In the rows, zero is written as 128.
[122 123 121 135 129 123  58 121 112 131 165 120 127 187 107 109 122 180
 124 127 118  72 183  90  91 151 151 116 120 119 159 121 128]
vuk
[122 140 126 152 114 142 147 118  94 118 102  83 166 125 110  94 108 121
 114  74 104 141  99 127 147  97 110 121 152 214 121 129 105]
giru
[154 148 114 134 156 112 100 113  73 115 131  81 185 130 135  60 124 140
 120 101 112 134 115 117 120 204 138  91 121 131 141 116 110]
fesav
[146 147 137 198 131 130 171 140 129 116  93 125 155  76  93 156  87  78
 105  81 103 155  96 139 158  25 156 165 121 201 137 171 106]
fesav
[ 97 127  93 191  87 147 117 180 124 113 112 132 118 148 120 121 115 125
 132 105 171 105 177  84  97 112 142 188  96 189 140 150 117]
tiz
[167 146 101 155 154 103 101 138  90 131 149  97 161 115 131  96 111 156
 126 114 135 164 167 107 159 161 175 114 117  84 170 134 146]
vig
[ 91 119 105 183  85 161 122 184 153 121 109 128 114 131 126 132 117 120
 123 114 173 114 195  96 120  60 135 177  85 184 150 134 128]
Dof
[114 116 111 124 118 128  48 123 107 101 161 109 138 186 110  95 128 185
 130 142 131  87 203  79  94 190 152 111 109  90 162 105 143]
giru
[120 131  96 140 111 119  61 174 105 122 155 118 127 175 155  81 142 176
 141 143 164  95 212  97  64 217 159 138  94  82 160 121 135]
sovog
[105 111  87 162  99 134  77 192 135 140 132 130 130 172 135 115 122 156
 136 121 177 119 220  85  87 135 142 163  73 124 160 108 131]
vig
[158 137 104 178 142 114 121 139 106 134 135 104 163 128 111 116  94 134
 129 105 129 140 147 107 142 119 161 144 120 126 167 143 130]
giru
[ 93 125  90 181  97 140 110 191 135 111 115 123 121 151 124 115 128 126
 138 120 174  99 205  90  94 110 140 187  78 170 150 137 123]
sovog
[ 96 125  94 189  88 147 126 180 137 105 110 124 118 145 115 113 120 121
 135  98 160 107 187  88 111  78 133 203  78 208 138 147 118]
giru
[153 144 102 186 125 135 160 141 124 141 108 104 160  99 101 137 104 112
 121  89 132 159 130 128 157  49 153 151 111 180 147 158 129]
Gez
[ 89 118 108 211  79 158 137 185 155 119 100 148 101 140  96 148 110 100
 133 103 164  98 184  93 113  61 137 208  83 217 135 156 109]
Gez
[ 95 112 146 156  87 146 124 117 143 110 100 135 114 143  83 144 117 132
 115 101 112 104 151  99 123  40 119 161 122 206 123 148 120]
Pasu
[157 138 103 191 136 115 138 143 100 123 107  90 179 103 108 131  92 117
 114  80 125 159 130 119 147  61 157 143 121 162 154 153 121]
vuk
[145 140  93 169 118 118 118 146 113 130 115 114 155 106 111 128 106 123
 118  83 131 157 144 116 151  64 154 157 109 156 165 141 126]
vig
[170 142 129 193 138 110 144 129  88 124 106  95 172  93 111 116  96 113
 116  86 111 154 123 110 140 104 157 136 134 161 144 171 124]
pinuz
[113 118 104 120 121 130  51 132 113 113 161 114 148 195 103 106 119 179
 125 127 128  89 181  92  88 156 142 113 105 107 164  92 135]
giru
[101 123  85 184  98 138 108 177 128 108 129 129 123 145 127 114 123 137
 139 109 163 115 202  80 101 121 148 181  80 155 138 144 128]
tiz
[ 93 113 100 194  78 147 104 188 141 127 100 134 117 153 119 134 116 126
 131 108 171 108 190  72  96  95 140 185  98 182 155 147 119]
Kaba
[111 117  84 179 106 122  73 177 115 139 145 127 127 180 148  95 125 145
 137 120 156  94 214  90  75 195 143 151  77 121 157 125 118]
Kaba
[133 152 143 159 121 138 146 112  96 134 101  96 163 113 120 105 111 108
 101  70  95 122  83 141 139  82 114 131 146 238 137 141 100]
Dof
[107 114 122 138 111 140  95 124 119 109 131 128 127 163  86 123 117 143
 116  98 124  86 157  92  97  87 132 134 116 164 139 111 115]
pinuz
[104 110 136 129 110 131  81 123 123 114 131 125 132 165  99 124 123 157
 110 114 127  89 158 111  91  96 135 133 112 156 145 111 125]
Dof
[ 76 110  99 193  64 162 137 185 165 122  92 152  88 141 104 151 119 100
 130 101 168 107 183  95 121  28 120 201  95 224 131 153 111]
Kaba
[ 75 105  76 171  62 163 111 187 145 111 108 134 117 167 120 123 123 133
 135 113 179 113 210  91 107  72 121 197  82 193 143 117 126]
giru
[163 133 101 176 142 113 120 138  97 128 124 102 153 119 116 117 118 141
 124  97 137 161 159 101 148 113 171 132 113 131 162 151 140]
Kaba
[151 147 130 185 122 134 155 129 125 137 101 126 153  98 101 138  95 103
 103  82 108 148 101 132 153  29 150 159 128 201 152 165 112]
fesav
[120 115  71 150  87 134  68 181 118 125 139 116 137 167 147  99 141 178
 142 130 181 121 220  79  89 145 150 153  82 124 164 121 148]
vuk
[147 148  92 126 142 118  70 136  81 144 141  98 171 158 141  56 121 166
 126 116 151 126 122 100 114 209 138 103 125 111 175 106 118]
fesav
[154 157 128 171 146 120 124 130  97 164 128  97 165 134 119  94  96 118
 109  83 103 109  86 126 114 134 124 121 121 185 158 144  99]
kagi
[171 139 110 157 148 106 104 123  75 120 138  98 174 116 127 100 110 144
 114 109 118 158 155 106 135 151 173 118 130  99 161 140 144]
pinuz
[170 146  99 162 154 106 117 133  93 130 145  99 174 123 129  94 100 145
 124 105 129 155 152 109 144 142 158 132 110  98 162 138 142]
Pasu
[176 153 101 170 158  97  91 139  81 139 147  88 179 121 129  94 104 157
 124 109 127 153 165 101 149 170 180 114 115 104 182 142 142]
vig
[ 90 108 130 143  83 147 103 132 132  98 114 132 116 157  74 133 110 136
 118 108 123  95 148 100 110  64 122 154 129 198 125 129 117]
giru
[150 135 124 200 131 118 150 130 118 134 101 110 163  92 104 148  92  91
 110  89 111 140 121 133 147  42 153 159 121 193 154 160 115]
Dof
[152 136 126 187 114 134 157 136 128 153  95 121 154  98  91 157  85 101
 107  81 112 146 109 141 141  16 147 160 125 192 153 161 112]
kagi
[138 123 112 119 160 103  34 124  91 103 174 101 142 186 128  78 135 187
 133 149 133  84 212  81  80 252 165  73 105  23 164  94 140]
sovog
[117 137  91 174 116 128  76 179 118 133 146 127 125 169 150 100 126 152
 139 121 160  85 207  80  79 178 147 156  84 126 162 131 125]
pinuz
[ 97 106 110 143  99 143  91 114 119  99 140 137 118 173  83 120 118 146
 115 110 120  87 170  97 111  90 140 133 114 168 137 118 120]
tiz
[153 148 123 137 145 120  98 110  70 117 129  67 192 129 132  86 118 157
 109  95 106 143 126 119 134 171 144  80 143 128 156 124 128]
vuk
[166 131 107 189 144 102 126 133  93 133 119  98 168 113 123 114 102 129
 127 103 122 152 148  99 141 142 165 127 128 132 153 158 132]
Kaba
[ 97 118  97 191  95 137  91 186 132 126 126 125 118 151 130 119 117 135
 130 112 172 101 199  79  92 116 142 170  80 161 160 126 121]
Dof
[158 149 109 137 167 104  98 122  68 128 149  86 174 146 133  61 111 145
 126  97 110 128 120 116 123 210 132 101 120 118 142 115 113]
Pasu
[147 147 125 139 127 133 120 115  82 154 121  92 177 141 130  87 107 136
 106  87 105 141 103 138 128 149 115 102 140 161 146 119 111]
Pasu
[167 152 111 185 161  94 108 130  83 115 145  91 172 109 125 104 112 135
 124 109 121 133 156 115 143 150 182 137 103 131 178 154 137]
Dof
[ 94 121 141 161  93 148 123 126 135  98 112 138 108 141  75 158 114 119
 103  81 106  85 131 118 116  21 132 165 118 226 134 145 104]
vuk
[168 144 103 172 154 115 105 144  98 148 131 103 173 130 115 111  93 142
 119 103 127 143 143 110 132 113 164 140 110 119 180 142 132]
kagi
[103 119 105 197 104 141 114 181 141 123 112 132 108 152 121 127 115 123
 133 117 168  93 192  68  98 118 148 183  94 174 146 154 119]
Kaba
[145 142 121 191 128 126 170 140 129 129 109 117 153  99  94 155  84 101
 116  84 114 149 107 134 160  28 147 168 128 190 145 162 121]
giru
[119 137 137 161 106 139 157 114 114 135 107 109 149 124 103 123 109 100
 111  81  89 124  85 152 146  79 106 134 140 233 129 140  97]
giru
[ 92 108 118 203  70 159 162 175 160 128  79 146 113 129 104 164 109  87
 124 101 155 112 160  94 114  26 127 208 111 244 128 161 111]
Kaba
[102 115  75 171  98 132  74 179 128 127 138 141 121 174 131 118 122 152
 138 124 174 103 204  75  87 149 142 163  85 124 156 122 129]
tiz
[166 151 118 191 153 108 130 134  88 122 132  98 177 108 109 114  83 129
 120 107 125 153 148  95 155 136 171 147 131 126 165 159 139]
Pasu
[119 116 110 120 130 111  44 129 101 105 153 109 146 182 122  88 126 187
 132 131 134  91 195  77  92 204 147 100 109  88 152  96 135]
vig
[110 107 103 125 105 128  66 126 110 119 145 125 142 186 110 108 127 165
 124 127 135  86 180  89  82 138 133 124 115 131 151  99 131]
pinuz
[142 143 134 135 136 126 130 115  84 115 112  90 167 115 127  86 117 129
 103  84 114 134  94 127 133 120 125 122 138 188 137 127 118]
Dof
[156 157 117 186 149 118 141 142 105 140 130  94 161 110 115 118 109 127
 122  96 113 142 149 121 140  96 163 143 114 155 162 163 132]
sovog
[114 114 111 131 112 137  34 136 115 128 161 129 135 209 105 106 123 192
 130 139 144  81 205  78  82 185 152 111 111  85 174  96 139]
Gez
[154 159 101 135 154 108  94 140  75 130 158  85 170 139 128  57 114 144
 110  92 113 124 120 120 105 173 142 100 111 125 159 119 119]
sovog
[ 79 109 112 197  76 155 134 190 156 108  94 144 106 146  99 145  99 106
 130 103 164 100 182  93 109  56 125 207  97 214 127 145 106]
giru
[122 121 135 139 129 129  68 125 109 105 136 109 131 158  96 104 116 166
 125 125 119  96 177  78 100 155 144 114 116 114 142 128 131]
kagi
[132 141 137 177 119 140 150 117 109 145  96 100 159 121 106 115 104 101
 104  69  92 130  93 135 135  92 114 120 134 218 124 144  94]
Gez
[ 84 124 100 190  72 154 113 195 152 122 107 139 100 145 105 130 115 117
 127 108 166  95 195  91 101  57 130 188  88 203 147 149 116]
sovog
[156 143 110 192 131 113 144 135  99 135 114  97 161 104 114 120 101 113
 116  83 114 146 124 127 141  98 158 134 121 174 147 168 118]
Kaba
[121 128 118 138 131 123  76 131 114 118 151 111 135 170 109  99 126 159
 118 123 119  82 174  89  79 143 149 122 104 121 156 121 130]
sovog
[159 143  95 172 156 103 106 144  74 116 137  89 175 131 123  87  93 138
 125 111 130 147 144  99 140 177 160 132 126 118 159 137 132]
giru
[162 147 107 186 153 115 116 136  98 139 136 101 162 124 111 109  90 134
 118  94 110 150 143 114 146 121 162 122 122 117 153 149 127]
Gez
[103 133 119 203  96 149 158 171 158 129  94 143  91 119 106 145 111  84
 130 102 137  97 147 113 127  35 120 202  94 242 120 176 101]
kagi
[143 137  88 175 127 119 109 151 107 130 128 108 159 123 108 133  96 134
 118  95 141 147 149 115 146  76 155 138 122 137 168 137 128]
vuk
[136 147 126 141 136 131 122 116  80 134 120  91 175 128 117  89 108 128
 113  84 110 131 108 115 128 141 123 118 154 166 142 122 109]
pinuz
[109 109 119 111  87 139  68 118 128 124 142 137 129 179 100 118 123 174
 118 121 127  96 169 102  92 105 131 127 117 125 152 104 133]
Pasu
[ 89 121 127 158  91 148 119 132 143  95 101 136 113 143  83 123 123 125
 117  93 126  94 137 101 117  34 120 166 105 227 123 143 106]
fesav
[140 146 125 150 136 124 136 120  89 119 108  91 154 116 117 107 119 117
 103  66 104 133  84 145 134  95 129 119 129 196 132 138  96]
vuk
[151 145 107 180 124 119 126 147  97 129 112 100 175 108 108 115 100 129
 116  90 129 156 141 105 141  74 152 159 122 173 160 162 137]
pinuz
[149 148 107 135 161 104  81 131  74 139 144  88 174 156 135  65 115 152
 123 108 130 115 135 107 118 219 141 104 121 130 163 110 114]
vig
---
[108 128 126 162 116 108 133  75  92 152 101 117 156 110 111 117 139 133
 109 105 125  57 171 131 133 198 115 151 120 111 162 107 202]
figid
[ 92 130 140 107 126 149 132 127  75 128 163 170 111  93 176 111 102 130
 125 181  90  22 144  89 142 222 108 142  99 122 147 176 108]
figid
[113 109 132 111 116  53 104 109 141 156 137 196  97  92 168 182 135  97
  81 120  55 106 103  53 132 190 177  84 104 126 133 141 170]
vinud
[147  66 108 134 116 146 122 136 141 117  58 169 144  91 252 184 122  71
 191  65 132 159 150 130 106  97 125 120  75  86  42 120 197]
figid
[147  82 131 152  88 158 128 163 140 128  96 106 131  87 196 123  83  96
 144  92 107 152 151 116  96 135 157 112 133 116  56  85 118]
depo
[ 56  93  91 113 128 118 133 198 194 112 112 173  71  86 122 213 123 141
 100 119 185 119  76  99  98 147 195 185 154 196 114 168 138]
depo
[216  99 128 152 109 123 148 101 158 106  75 144 161  65  80 224 120 115
  92  96 101  98 112 133  84 155 115 143 160  99 103 112 159]
Viluv
[126  49 122 176 107 106 122 101  97 176 162 145  90  98 136 120 117 119
 115 109 101 110 180 144 132 193 146 128 118 108 163 112 178]
vinud
[150 104  99 139 128 194 148 140 129  31 104 183  99 105 127 154  86 123
 113 120 117  82 109 134  89 133 118 162 162 171 154 158 102]
Tar
[151 198 140 139 138 104 184 129  64 134 114  47 139 141  78 127 104 155
  82 105 157 132 174 131 113 133 123 131 130  47  32 111 101]
Por
[136 152 142 117 109  42 154 143 131 136 141 168 124 117 159 125 111  88
  98 127  50  97 134  97 107 155 147  86  61 139 126  81 145]
Por
[124  74 132 133 104 124 108  96 124 209 121 150 156  93 153 187 112 106
  87  90 124 141 162  93 144 146 166 124  96  63  83 102 198]
Viluv
[110  77  93 117 119 186 149  97 127 114 135  98 196 106 171 115 109 173
 137 165 100 133 198 148 110 140 141 151 147  58 114 139  92]
depo
[117 124 112 133 125  87 105 123 202 198 175 154 116  80 106 156 141  95
 118 131 101 138 134  95 179 145 141 121 122 145 161 141 160]
dav
[119 125  90 157  83 100 144  86 108 117 103 141 143 101 167 161 148  60
 102 166  64  67 163 105 140 204 158 139 107 134 131 129 192]
figid
[126 115 125 150 128 142 131 135 160 187  90 112 106 110 113 162 173 104
 150  93 134 205 136  97 119 127 141  91 106  81 147 127 203]
dav
[140 122 147 173 100 187 110 131 169 115 158 127 164 129 151 147 103 139
 140 109 125 114 129 148 136 129 103 116 109  96  43  71 165]
dav
[188  90 125 129 122 100 148 133 146 122 114 140 119 101 155 143 192 104
 133  61  39 138 127  83 112 129 139  90 145  74 176 131 140]
dav
[104 137 149 140 121  82 118 154 132 145 133 109 160 164 224  81  49 150
 170 101 154 156 143 164 114 118 107 107 101  93  91  74 118]
dav
[123 119 102 122 108  58 120 124 157 159 175 203  80  93 177 167 111  77
 105 110  83  90 126  81 121 136 173  91  77 131 135 126 180]
Tar
[180  94 138 148 123 114 110 124 126 134  99  87 167 133 154 136 137 176
 214  69 122 150 125 152 138 117  92  79  99  59 121 103 178]
depo
[126  83  99 154  92 124 133 151 146 145 105 191 136  68 132 200 148  59
 150  58 103 149 128 162  89 136 152 147 125 136 138  93 189]
vinud
[104 129 129 151 116 106 109  73 128 137 110 100 129 113 110 147 164  84
  97 105  68 127 149  94 120 192 105  92 125 130 144 124 200]
vinud
[123  74 111 116 154 147 121 108  79  99 105 117 136 100 185 155 134 165
 142 126 104  92 137  99 131 165 121 106 106  94 151 160 125]
figid
[149  72 124 150  86 140 109 103  86 156 141 117 153 130 109 147 129 114
 141 103 121 143 167 153 170 149 159 114 137  85  75  88 186]
depo
[107  40 107 126 141 114  97  80 137 119 142  89 174 165 146 134 116 185
 117 113 145 135 147 137 144 120 112 142 136 124 130 145 163]
vinud
[132  87 119 105 166 144 124 134 117 133 168  59 127 145 144 102 103 179
 112 152 165 128 151 103 155  71 130 132 119 128 151 151  73]
Ruset
[124  67  85 124  98 157 150 122 150 165 123 119 209 114  95 177 132 136
 150 121 132 182 152 159 116 114 142 162 131  77 122 141 167]
Tar
[183 119  92 155 107 144 138  94 114 184 147 130 158 129 122 149  57 136
 139 123 104 141 171 118 150 128 130 156 127  80  95 157 117]
dav
[126 110 137 150 127  70 133 132 128 125 187 102  50 173 148  87 119 101
  91 115 111 105 156 114 159 131 116 108  86 161 106 121 155]
Tar
[ 97 130 107 131 116 140 107  98  68 115 149  54 164 180 128 146  87 153
 161 130 124 160 138 122 120 149  88 103 124  88 110 156 143]
Ruset
[206  60  94 157  76 123  91  92 152 146 159 151 220 122 198 152  63 147
 166 136  61 107 142 147 157 119 154 111  95  86  51 104 138]
Viluv
[114 114 117 139  95  32 112 117 145 138 113 144 109 107 174 192 157  33
  82 152  84 132 110 106 166 171 164 109 125 175 142 124 172]
Tar
[114  71 141 136 134 110  94  86 151 153 113 107 165 102 242 169 110 118
  93 129  99 167 148 110 170 127 110 115 104 107 129 118 123]
Tar
[ 82  89 150 130  98 107 134 148 136 119 196 124 104 118 134 118  89 142
  80 164 108  72 136  99 110 206 148 122 120 129  94 116 140]
Ruset
[176 136 120 188 113 115 125 120 120 120 104  99  93  70 126 162 150  90
 105  85 126  76 119 112 127 155 133 136 160 145 152 111 147]
figid
[136 139 124 166 103 168 152  89  93 103 118 116 168 151 107 127 133 118
 118  93 125 124 184 167  99 125 113 126 110  72  82  67 203]
Por
[129  27 108 136 114 166 114 185 195 125 163 154 124  51 118 196 150 132
 149  63 165 108  92 141 102 106 133 150 150 135 147 128 164]
Tar
[111 115 115 123  97  98 154 138 117 133  82 155 160 117 116 217 136 103
 132 148  80 140 100 125  58 175 165 114  93 135 111 108 166]
Ruset
[146 125  68 154 141 105 153 132 144 123  83 135  75 127 173 144 119  82
 160 171 104 136 153 116 119 132 142 120  84 168 136 176 138]
dav
[109 149 128 146 106 190 135 180 155  58 168 115  85  67 111 197 158 138
 112 136 168  48  89 114 111 164 135 126 152  96 114 118 158]
depo
[165 100 102 151 100 153 167 132 106 132 118 128 166 139 123 156 136 113
 121 100  82 127 159 150 113 115 142 159  98  99 105 103 137]
Viluv
[140  78 159 144 119 100 135 148 115 159  92  51 140 159 173 105 119 127
 110 110 130 189 146 132 117 125 135 118 122 107  88  95 112]
Viluv
[123 137 135 151  87 163 131 108  80 143 123 126 113 166 189 128 110 115
 129 133 113 132 148 110  87 142 166 107 110  83  80  98 154]
depo
[181  60  71 181  85 150 134 133  72 154 144 123 150 102  95 125 115 128
 195 106 114  81 161 171  92 143 153 125 116 128 148 111 167]
Por
[102 122 112 109 126 101 169 131 119 144 138  94 155 151 150 115 131 117
  88 155 151 163 184 139 130 108 175 139 139  70 122 101 121]
dav
[143 140  91 129 149  98 147  89 169 158  81  88 189 128  94 160 184 144
  83 151 128 179 151 137 163  78 183 146 130 117 134 122 132]
vinud
[163  42 151 151  88 159 129 135 148 145 108 123 118 116 147 145 157  57
 166 137 111 195 143 149  78 128 129 100 125 118  94 101 188]
Ruset
[134 152 171 129 131 100 139 126 108 119 106 153 117 103 169 214 153  98
  77 121 114  91  87 111  93 166 107 131 148 108 172 104 120]
dav
[126 146 132 120 104 173 152 109 128 153 131 100 231 151  45 139  86 184
 122 138 142 132 135 128 101 134  97 157 113  89 124 119 165]
Por
[101 129  71 139 148 153 114 106 163 150 176  89 155 121 110 123  96 173
 110 139 154 137 163 150 132  90 145 167 152 134 118 146  77]
Viluv
[120 140 154 141 127 141  99  82 135  80 131 175 108  79 159 213 133 105
  48 119 117  59  99 101 118 179 109 143 177 126 117 132 143]
vinud
[114 120 111 134 122  85 135  91 164 148  85 134 123 106 182 198 114 110
  92 143 124 184 153 105 115 127 182  97  88  86 114  91 189]
depo
[142  78 157 137  93 111 167 124 116  83  96  95 153 145 169 128 163 122
  96 107  90 125 133 119  70 163 140 114 133  75 120  75 173]
figid
[130  80  98 124 144 113 141  87 138 147 103  69 193  99 100 163 136 171
 107  39 126 174 195 127 178 111 108 169 153  53 142 135 152]
depo
[125 142 108 127 109 188 153 154  99  65 141 197 150 119 148 151 153 163
 104 118 128  12 109 127 113 120 185 190 159 104 119 133 102]
Ruset
[166  82 128 132 102 163 167 177  91 103 117 161 126 101  41 170 131 134
  95 116 161  82 113 131 136 152 163 170 149 127 145 122 161]
Por
[115 122  94 143 116 194 120 127 146  77 166 167 167  96  62 193 156 162
 138  92 140 105 108 158 144 139 128 137 170  75 189 110 180]
dav
[128  85 103 129 142 149 108 105 126 148 210 139 140 113 115 162  66 178
 130 148 183 107 155 177 137 110 126 148 125 100  81 132 120]
vinud
[146 100 131 141 106 179 101 135 221 119 113 180 172  64 166 205 146 112
 111 137 115  95  83 102 146 134 136 165 168 144 104 142 133]
dav
[ 95 111 114 120 123 108 119 143 144  96 176 153  82  38 194 130 128  99
 161 136  75  53 162 117 117 203 111  79 109  99 131 136 143]
depo
[136  13  85 145 128 157  98 103 182 151 152 135 190 100 125 205 130 136
 156 139 139 168 156 182 172 106 129 144 119 127  96 114 171]
dav
[142 108 131 150  91  69 152 135 125 144 159  94 140 139  87 112 131 113
 122 127 101  94 146 133 112 172 105 131 110 141 151 111 183]
Por
[ 55 115  97  94 170 124 133 137 118 111 126  61 164 155 140   4 109 148
 172 124 166 159 211 177 105  92  97 126 134 151 135 133  95]
Por
